Below is a small trained network, with its code and all its weights. Each question gives an input and a class and asks what happens when units are switched off, that is, made to give their printed mean instead of their output.

import numpy as np


def w(rows, s, z=0):
    codes = np.array(rows[::2]) - 128.0
    scale = np.full(codes.shape[1], s)
    scale[-1] = z or s
    return codes * scale


def f(y):
    return np.maximum(y, 0)


def log_softmax(a):
    a = a - a.max(-1, keepdims=True)
    return a - np.log(np.exp(a).sum(-1, keepdims=True))


def net(x, mask):
    res = np.array(x, float).reshape(1, 2) / 4 @ E
    y = f(res @ A[0][:, :-1].T + A[0][:, -1])
    res = res + np.where(mask, y, B[0][:, -1]) @ B[0][:, :-1]
    return log_softmax(res[-1] @ U[:, :-1].T + U[:, -1])


A, B = {}, {}
E = w([
[213,222,79,129],'x0',
[56,122,80,2],'x1',
],0.015)
A[0] = w([
[108,135,155,225,84],'N1',
[83,43,162,168,84],'N2',
[97,67,131,146,132],'N3',
[132,122,165,170,249],'N4',
[52,126,5,49,79],'N5',
[115,123,165,244,141],'N6',
[19,141,196,161,145],'N7',
[152,144,171,230,94],'N8',
[57,44,175,157,60],'N9',
[158,13,164,150,122],'N10',
[121,31,188,106,138],'N11',
[146,152,210,142,107],'N12',
[208,247,30,158,128],'N13',
[166,159,186,175,91],'N14',
],0.012,0.019)
B[0] = w([
[83,123,111,205,168],'N1',
[131,208,102,196,171],'N2',
[155,179,99,119,168],'N3',
[101,92,110,7,250],'N4',
[58,88,85,196,209],'N5',
[97,108,104,112,211],'N6',
[187,154,67,137,188],'N7',
[58,124,120,154,195],'N8',
[133,188,112,156,173],'N9',
[140,167,95,117,177],'N10',
[147,160,66,122,190],'N11',
[85,138,111,130,153],'N12',
[143,195,58,126,254],'N13',
[92,144,113,149,171],'N14',
],0.014,0.019)
U = w([
[6,109,113,156,101],'0',
[165,209,108,140,107],'1',
[120,82,120,27,251],'2',
[157,138,171,149,104],'3',
[129,109,160,178,104],'4',
[126,104,172,98,106],'5',
[146,93,191,156,109],'6',
[114,47,185,137,114],'7',
],0.017,0.018)

Each question gives the input, the list of numbers given to net, and the class t.
The units are the neurons (one row each of A and B). Each row of codes is followed by its name. A weight is (code - 128) times the scale printed after its matrix; where a second scale follows, it is the last column's (A, B and U).
mask holds one flag per neuron, in row order. A switched-off neuron (its flag False) gives its mean, the last column of its row in B, instead of its output. The means were averaged over made-up inputs and are rounded, as every weight is.
A unit's drop is (log p(t) with every unit on - log p(t) with that unit switched off) / (log p(t) with every unit on - log p(t) with every unit switched off).
The circuit of an input: a set's keep is (log p(t) with only the set's units on - log p(t) with every unit switched off) / (log p(t) with every unit on - log p(t) with every unit switched off). Starting from the 12 units with the biggest drops (on a tie, the unit counted first), units are removed one at a time, each time the one whose removal leaves the highest keep (on an exact tie, the one counted first), for as long as the keep stays at least 0.8.
circuit, biggest first: the units of the circuit, biggest drop first
k most important neurons: the k neurons with the biggest drops, biggest first
drop of u: that unit's drop, to one decimal
input [-3,-3], class 2: circuit, biggest first => [N5; N4]
input [6,8], class 0: circuit, biggest first => [N5]
input [2,3], class 2: 2 most important neurons => [N8; N1]
input [0,-3], class 2: 2 most important neurons => [N5; N4]
input [-6,-5], class 1: 2 most important neurons => [N7; N5]
input [7,7], class 0: 2 most important neurons => [N5; N7]
input [5,-5], class 0: 2 most important neurons => [N8; N7]
input [-4,-2], class 1: drop of N2 => 0.3
input [3,-1], class 2: drop of N2 => 0.2
input [-7,4], class 1: drop of N9 => 0.0
